Facts:
badi: Φ 590; ψ plegror; σ brodro; η d
bafo: Φ 590; ψ dralok; σ basilok; η d
basilok: Φ 590; ψ trabrun; η a
brabrida: Φ 732; ψ puros; η b
bralen: Φ 590; ψ trigrer; σ klotras; η c
brapul: Φ 590; ψ fakor; σ brabrida; η a
bravi: Φ 688; ψ plapur; σ siti; η a
brerus: Φ 732; σ stenin; η c
brilil: Φ 590; ψ stezen; σ brabrida; η c
bripi: Φ 53; ψ plelan; σ vukor; η b
briram: Φ 732; ψ fogren; σ trabrun; η d
brodro: Φ 590; ψ tepan; σ brabrida; η b
broklim: Φ 590; ψ fidus; σ klotras; η c
bruden: Φ 590; ψ klotras; σ brabrida; η a
dagrople: Φ 53; ψ drorir; σ siti; η b
dakebrol: Φ 688; σ trabrun; η d
denam: Φ 732; ψ pleli; σ stenin; η d
dite: Φ 732; σ zemur; η d
dopler: Φ 732; ψ dagrople; σ gobrul; η a
dralok: Φ 590; ψ regos; σ klotras; η b
drester: Φ 688; ψ zezakle; σ brodro; η a
drorir: Φ 590; ψ ririku; σ stenin; η b
druklo: Φ 732; ψ flabre; σ brabrida; η a
druskil: Φ 590; ψ pefum; σ gobrul; η a
dubrol: Φ 590; ψ brabrida; σ sobu; η b
fakor: Φ 732; σ kipak; η d
fazem: Φ 53; ψ stenin; σ sobu; η a
feplol: Φ 732; σ druklo; η a
fidus: Φ 590; σ brapul; η b
flabre: Φ 688; ψ kliskor; σ klotras; η a
flabru: Φ 732; σ gobrul; η b
flibrem: Φ 688; ψ poron; σ druklo; η b
flome: Φ 590; ψ muker; σ basilok; η c
flune: Φ 590; ψ tobral; σ gobrul; η a
fogren: Φ 590; ψ pletre; σ vukor; η a
fulo: Φ 590; ψ namus; σ gobrul; η a
fuma: Φ 590; ψ feplol; σ stenin; η a
gastu: Φ 732; ψ pume; σ vukor; η b
gobrul: Φ 688; ψ klunin; σ statrim; η a
goves: Φ 688; σ stenin; η c
grigrok: Φ 590; ψ bruden; σ siti; η c
gritrivek: Φ 688; σ statrim; η d
gritur: Φ 590; ψ flome; σ trabrun; η a
grokon: Φ 590; ψ bripi; σ sobu; η a
gruplo: Φ 732; ψ siti; σ sobu; η d
gruto: Φ 688; ψ kigozak; σ basilok; η c
gukem: Φ 53; ψ grokon; σ brapul; η a
gupezas: Φ 732; ψ zetrur; σ sobu; η a
gupler: Φ 53; ψ briram; σ siti; η d
kifem: Φ 732; ψ tripul; σ klotras; η a
kigozak: Φ 590; ψ gukem; σ zemur; η b
kipak: Φ 688; ψ skobun; η c
klelir: Φ 590; σ vukor; η c
kliskor: Φ 590; ψ brodro; σ trabrun; η a
kloman: Φ 590; σ druklo; η b
klotras: Φ 688; ψ posata; σ statrim; η b
klunin: Φ 590; ψ vukor; σ stenin; η c
klusim: Φ 590; σ gruto; η a
kotrum: Φ 590; ψ gupezas; σ druklo; η a
listu: Φ 590; ψ zubustok; σ brapul; η b
lorur: Φ 590; ψ sukugo; σ siti; η b
magan: Φ 732; σ trabrun; η a
mobik: Φ 688; ψ pigin; σ sobu; η b
mopi: Φ 590; σ kipak; η d
morubis: Φ 590; σ gruto; η d
muker: Φ 732; σ trabrun; η d
mukor: Φ 732; ψ pezem; σ vukor; η d
muplu: Φ 688; σ stenin; η d
namilis: Φ 590; σ basilok; η b
namus: Φ 590; ψ morubis; σ sobu; η a
nestefo: Φ 688; σ truvom; η c
nobon: Φ 590; ψ numoles; σ stenin; η a
nomon: Φ 688; σ statrim; η c
noplupas: Φ 590; ψ rista; σ kipak; η a
numoles: Φ 688; σ stenin; η c
pedriplur: Φ 590; σ trabrun; η c
pefum: Φ 590; ψ skopenil; σ kipak; η d
pezem: Φ 53; σ gobrul; η a
pigin: Φ 590; ψ basilok; σ truvom; η a
plabas: Φ 688; ψ kotrum; σ gruto; η b
plapur: Φ 590; ψ gruto; σ gobrul; η c
plegror: Φ 732; ψ mopi; σ brapul; η a
plelan: Φ 732; ψ brilil; σ zemur; η c
pleli: Φ 732; ψ sobu; σ stenin; η a
pletre: Φ 53; ψ denam; σ sestukla; η a
plifon: Φ 732; ψ vavol; σ basilok; η c
pluzu: Φ 590; ψ flibrem; σ druklo; η b
poron: Φ 732; ψ skogra; σ vukor; η d
posata: Φ 53; ψ gastu; σ gruto; η a
pudrebu: Φ 53; σ vukor; η a
pume: Φ 590; ψ traklar; σ siti; η b
puros: Φ 688; ψ gritur; σ stenin; η a
rapun: Φ 590; σ stenin; η a
raskubu: Φ 53; ψ magan; σ klotras; η c
regos: Φ 590; ψ skeda; σ basilok; η c
relis: Φ 688; ψ sestukla; σ sobu; η d
ririku: Φ 688; ψ plabas; σ klotras; η b
risa: Φ 590; σ kipak; η a
rista: Φ 53; ψ relis; σ kipak; η b
ritres: Φ 732; ψ lorur; σ klotras; η c
rustir: Φ 732; σ truvom; η a
sestukla: Φ 590; ψ pudrebu; σ statrim; η a
seze: Φ 732; σ sobu; η a
siklefli: Φ 590; σ sobu; η d
siti: Φ 590; ψ broklim; σ statrim; η b
sivuzir: Φ 53; ψ drester; σ trabrun; η b
skeda: Φ 53; ψ bravi; σ gobrul; η d
skezas: Φ 732; ψ rapun; σ truvom; η a
skinek: Φ 688; ψ zulos; σ brodro; η b
skobun: Φ 688; ψ brapul; σ vukor; η a
skogra: Φ 590; ψ votris; σ kipak; η b
skopenil: Φ 53; ψ stidrimem; σ gobrul; η b
sobu: Φ 590; ψ listu; σ brabrida; η a
staklol: Φ 590; ψ badi; σ vukor; η b
stakom: Φ 590; ψ tustil; σ sobu; η c
statrim: Φ 732; η d
stenin: Φ 688; ψ zemur; σ statrim; η d
stezen: Φ 688; ψ skezas; σ gruto; η d
stibagom: Φ 53; ψ druskil; σ pigin; η a
stidrimem: Φ 688; ψ tritro; σ vukor; η c
stisi: Φ 590; ψ kipak; σ vukor; η b
stutruk: Φ 590; ψ tiku; σ trabrun; η a
sukugo: Φ 688; σ statrim; η c
tapli: Φ 688; σ kipak; η a
tebitren: Φ 688; ψ nobon; σ statrim; η a
tepan: Φ 688; ψ plifon; σ sobu; η a
tiku: Φ 590; ψ pluzu; σ brodro; η d
tipe: Φ 688; ψ raskubu; σ brodro; η a
tivunis: Φ 590; σ basilok; η b
tobral: Φ 590; ψ skinek; σ vukor; η b
trabrun: Φ 53; ψ grigrok; σ statrim; η a
traklar: Φ 590; ψ fazem; σ trabrun; η b
trigrer: Φ 590; ψ zapum; σ trabrun; η a
tripul: Φ 688; ψ stutruk; σ druklo; η a
tritro: Φ 688; ψ fuma; σ gruto; η a
tropil: Φ 53; ψ dopler; σ gruto; η a
truvom: Φ 688; ψ flune; η b
tugros: Φ 590; ψ staklol; σ basilok; η a
tuski: Φ 688; ψ tipe; σ zemur; η a
tustil: Φ 590; ψ risa; σ stenin; η c
vavol: Φ 53; σ basilok; η a
votris: Φ 590; ψ bralen; σ kipak; η a
vukor: Φ 590; ψ ritres; σ basilok; η b
zapum: Φ 688; ψ mukor; σ gobrul; η c
zemur: Φ 590; σ basilok; η d
zestelil: Φ 590; σ gobrul; η d
zetrur: Φ 53; ψ stakom; σ statrim; η c
zezakle: Φ 590; ψ gobrul; σ statrim; η d
zubustok: Φ 732; ψ noplupas; σ sestukla; η a
zulos: Φ 590; ψ gupler; σ sobu; η b

Known rows:
[  3  -4   2  -5   8   1   6  14  25  -5 -23 -14  -7  -5 -16 -11  17  20
   4   9  14  -2  11 -27   8   7   1   6  27   3   0 -13  -5  -8  -5   4
  23  -5  -4  -6 -15   5] -> drester
[ -8  -3   2  -3   1  -9   8   3  -1   9 -27  -9   9   4 -11  -6  17  15
  -9  11 -34   2   8 -15  17   0   0  27  35  16  -4 -24   0  41  -1  14
  -3   6 -13  -9 -34  -9] -> gruto
[ -7  -6   3  12  17  -3   9  -1  -4 -12   1   9 -26  -3 -24  -5 -11  -3
  -2 -13 -11  -9 -34   0   6   1  -6 -24 -24 -14  -3  -3 -11 -37   4  14
  -9   0  -3   0 -23   5] -> kloman
[ -3  -9  -3   3  14   4  13  -3  -1  -6 -37  -2 -19  -7 -43  -7  -8  -7
 -14  -5 -40  -1 -19   0  20  -2   4 -20   6  -9 -13 -10 -22 -12  -4  12
  -8   0   9  -6 -27  -3] -> nestefo
[  1 -10  -7   7  21  17  20  11  12  -7 -21  -6 -26 -13 -16  -3  -5 -21
  -4  -7 -10  -5 -18  -9  -2   5  -1 -12  11 -13 -10  -2 -25 -21  14  15
  -9  -1  11 -13  -2  -7] -> risa
[  4  -7   3  -7   7   2   8   3   2  -7  -9 -16  -5   2 -30 -13  11   3
  -6   4 -17   8  11  -4  21   4   5   6   5   1   1 -15 -16   3 -13   2
  11   1  -2   3 -23 -10] -> kipak
[  5  -2   0 -13  21  21  11  13   9 -15 -35 -15 -19 -13 -12  -3  17 -12
 -11  10  16   3  24  -1 -11  11   2  30   3  -1   6  -2 -12   4  -2   7
  20  -4   1   3   9  -8] -> noplupas
[ -6  -5  -3  11  19   4  17  -4 -15   1 -16  -9 -17  -9 -27  -1 -20 -13
 -24  -2 -28 -15 -18  10   9  -3   4 -18  -1 -13  -7  -4 -16  -4   1   7
 -21  -1  12  -2 -32   1] -> klelir
[  6  -1   0  -7   5   5  14   9  -2   7  -5 -16   9 -10  12  -4  25  -2
   2  11   4  10  11 -18  -8   9   4  11  23   3   7  -6 -20 -14  10   3
  18  -5  -4  -6   9  -1] -> kliskor
[ -1  -6  -4   6  13   8  21   7   6   9 -53   0 -20 -10 -10   1   7 -12
  -4   4 -23   3 -24 -17  -4   2   2  -7  28  -7 -13   0 -22 -23  15   9
   3  -7  12 -17  10   3] -> magan
[ -3  -7   3  10  11  -2  17  -7  -6   4 -16  11 -15   5 -18  -2  -4 -11
  -5  -1 -38  11 -35  -5   4  -2  -1  -9  -7  -8  -7  -3 -15 -34   7   9
  -2  -6   4  -3   3   4] -> flabru
[  7  -1  -1  -9  10   8  13  10   1   0 -21 -12   1 -12   5  -3  22  -6
  -6  13   7   8  11 -10  -9   8   4  16  14   5   6  -3 -18 -10   6   3
  18  -6  -3  -5   7  -1] -> sestukla
[-11  -2   3   3  -1 -15   7  -3 -29 -11   9   8  13  -3   5  -4 -42   7
  11 -46  27 -13 -38  20  -8  -3   2 -27 -43 -25 -17   0  -1 -20   2  21
 -14   4  10  -4 -33   9] -> siklefli
[  3  -3   2  -6   8   0   5  15  24  -4 -25 -12  -6  -6 -14 -11  16  30
   6   8  16  -3   9 -26   9   7   1   4  28   2   0 -12  -3  -6  -3   4
  24  -5  -6  -5 -18   6] -> tepan
[-10  -2   4   4   4  -6   8   5  -8  10 -26 -16  -3   8   8  -5  13  11
  -8  10 -27  -3   1 -10  14   2   1  22  23   8   0 -18   2  43   2   7
   1   5  -8  -4 -28  -9] -> plelan
[  2  -3   0  -1  12   6   8  16  10  -6  -9 -16 -10  -9   2  -7  16   7
   4   3  21  -7   6 -16  -2  11   0   2  17  -2   6  -8  -9  -7   6   5
  16  -2  -4  -4 -11   0] -> brapul
[ 12  -4   8   2   2  -2  13  -1  -7   3  68 -12  11  13   3 -11   4   1
  10   3 -10  17  -6   1   9   3   3  -7 -28  -7  15  -7 -20 -40  -3  -8
  11  -6  -5   8  -5   1] -> pume
[ -6  -6  -3  11  19   6  12  15  19  -5 -55  -3 -39  -7 -19  -2  -2   4
  -1  -4   0 -15 -28 -20   3   4  -1 -20  24 -12 -13  -1 -13 -16  11  12
   2  -2   9 -14 -11   6] -> feplol
[ -3  -4  -3   4   9  -3  16  -6 -24   2 -31   1  -8 -13 -20  -2   5 -17
 -11  -3 -34   2 -27   0   4   0   5 -26   0  -9  -5  -4 -29 -29   9   9
  -6   0   4  -6  -8  -3] -> pedriplur

Rows:
No name comes twice in this set of rows, the named rows included.
[  7  -1  -1  -9   7   7  14  10  -4   3 -23 -13   7 -13   8  -3  28  -4
  -1  15   6   9  15 -13 -12   9   4  17  20   3   8  -5 -18 -12   8   3
  21  -7  -2  -4  14   0]	flune
[  7  -4  -1   1  14  13  15  12   9   2  28 -27  -4  -4   4  -7   1   2
  -3   9  10  -4  17  -9   1   7   4   2  17  -6   7  -7 -14  -4   2  -3
   7  -4   5  -2  -9   1]	basilok
[  5  -2   5  -2   1  -3  10   1 -12   8 -18 -17   0   3  -1  -7  20   5
  -3  11 -20  11  -3  -7  12   5   8   4   3   2   5  -9 -18  -4  -3  -6
  20  -2  -1   1  -8  -6]	ritres
[  3  -3   3  -2   9   1   8  -1   0   6  -2 -19   1   2 -27 -10  -4  12
 -21  15 -22   0  17   1  20   0   7   7  18   2   1 -16  -6  14 -14  -2
   0  -4   2   4 -34   3]	stidrimem
[ -1  -1   9   2   9  -8   1   4  -4 -10  22  -5 -10   4  -5 -11   6  14
   7  -3  10  -4  -6  -3   7   7  -5  -4 -26  -5  12 -10  -1 -21  -5   3
  12  -2 -13  10 -18   4]	dubrol
[  0  -4  11   2   9  -5   4   5   6  -4  14  -7 -15  13  -6 -10   6  12
   3   3  -3   2  -7  -6  11   5  -2   5 -17  -6   5  -9   1 -11  -6  -1
  16  -3  -8   8 -13   0]	brabrida
[  0   4  10 -23  -3  -8   7 -10 -32  -5 -26   4  28   3  15   0 -13   4
  -5 -15  29  17   4  29 -19   0  11  32 -40  -5  -7   3   7   5 -13  11
  19  -6  10  10   4   5]	briram
[  1  -4   9  -2   7  -8   2   3  11  -9   9   0  -7   9 -26 -14   3  24
   3   1   2   4  -3  -8  17   3  -2   0 -12  -1   3 -14   0 -22 -12   4
  16  -4 -11   6 -23   8]	mobik
[ -1  -5   1  -1  10   7  13  16  18   4 -25 -19 -16   2   7  -5  17   6
   2   8   0   1   6 -23   2   9   0  19  27   2  -2 -10  -9  13   7   6
  15   0  -1 -10  -1  -8]	skezas
[  0  -2   8   1   9  -3   4   4  -3 -10  31  -5 -10   7  -6 -11   5  10
   6  -1   7  -1  -3  -3   7   7  -4   0 -25  -5  13  -9  -4 -21  -4   2
  11  -1 -12  10 -16   0]	brodro
[  9  -9   7   6   9   4  12   4   0  -8  80 -20  -6  14  -5 -15  -9  -3
  10  -6  -7   9   0   1  15   6   1  -9 -35 -13  14  -9 -19 -29  -6  -7
   5   1  -1  11 -13  -6]	skogra
[  7  -6  -1  -2  12  14  14  15  10  -2  16 -25  -7  -4   3  -9  10  -4
   4   4  13   0  15 -13   2  10   2   8  12  -3   7  -8 -18  -8   5   1
  12  -2   2  -3  -7  -6]	pigin
[  0  -2   2  -1  12   3  11   2 -15  -1   7 -21  -3  -4  -8  -7   2  -2
 -11   5 -11  -5   7   6  10   3   5   0   0  -4   6 -10 -12   7  -5  -1
  -1   0   1   7 -27  -5]	flome

The same elements again, as new rows of numbers:
Known rows:
[-24 -26  -6  -3   2  20  -8 -10  18  24 -17  44 -14  14] -> pletre
[  4  26 -17   8 -16  15   0  -5   7  11  -9  -2 -30  15] -> gupezas
[ -2 -19  21 -15  42  22  28   1  24   1   1 -38 -19   0] -> magan
[-15 -12  23 -26  18  10  -1  24  -3  -4 -13 -45 -13 -11] -> klusim
[-23  -5  -8  -1  -8  15 -23   1  -5  15 -32  22  -3   1] -> noplupas
[ -6  30 -18  12  -5  26   8   6   7   7  -9  10  -8  17] -> druklo
[ 19  30   2  19 -20  15 -19   9  16  25 -21 -17  19 -14] -> grokon
[-11   5  11 -17 -35 -26 -12   1 -26  -5  21   7  21  -3] -> stisi
[  9  16  26  -3 -39 -19  -8  14  -4   9  22   0  53 -16] -> kigozak
[ -2  16 -13   9  -5 -12  20  10 -20  -8   8  33  29   3] -> kipak
[  5 -12  -3   8 -11 -22  -4 -16  -7  -8   4   9  27   0] -> broklim
[ 17  12  13  -4 -39 -19  18  18  17   8  27  18  24   1] -> plelan
[ 10 -32  20  -7  22  -7  28  -8 -16 -11   4 -41  27  -9] -> pedriplur
[  3   9  -2 -13 -20 -38   8  12 -17  -1  18  25   4  -1] -> stidrimem
[  3  -3 -12  13  -9  11 -28  13  13  -5 -25   6 -14  -8] -> pefum
[ -5 -34 -11  12   1  23 -10   1  26  10 -25  44 -29   2] -> gupler
[ 10   1 -20  17 -16  22 -24   9   3   2 -35  -3 -19  -7] -> badi
[  8 -36  15   0  40  21   1  10  18 -10 -24 -38 -15 -19] -> zestelil
[  4 -20  16 -20  18  22  25  33  20  -5  -7 -26 -41  -8] -> dite

Rows:
No name comes twice in this set of rows, the named rows included.
[ 13  20   7  11  15  -4  -9   5  35  19   2  14   9 -20]	bravi
[-12 -14  -8  -1 -34   6   3 -19 -46  20 -14  23  25   3]	listu
[ -4 -22  20 -11  43  18  21   2  19  -2   2 -42 -17   5]	pezem
[ 17   9 -22  17 -12  25   1   3  14   9 -19   5 -39   5]	gruplo
[-14  13   8  -8 -29 -18  -8  10 -26 -15  20  13  33   2]	vukor
[-34 -18  -2 -23 -19   6 -26  12  -7  18 -33  35 -17  -2]	fogren
[ 13  19  28  -8 -43 -17   6  15   7  13  41  12  31  -3]	bripi
[ 10   9 -27  19 -11  12 -27   3   1 -11 -28  -9 -27  -3]	tiku
[-13  23 -16  13  -3  22 -16   6  -7  -1 -26  -3   6   5]	brapul
[  4 -26  11  -5  31  28   7  23   4 -10 -29 -46 -18 -19]	mopi
[  5 -21   9   3  42  39  29  23  27 -14  -9 -21 -22  -1]	statrim
[-16   9  -2  -7 -12  -5 -31  12   7   0 -13   4 -10  -2]	tugros
[ 13 -34  16  -2  41  25  28  10  31  -5 -10 -29 -32  -9]	muker

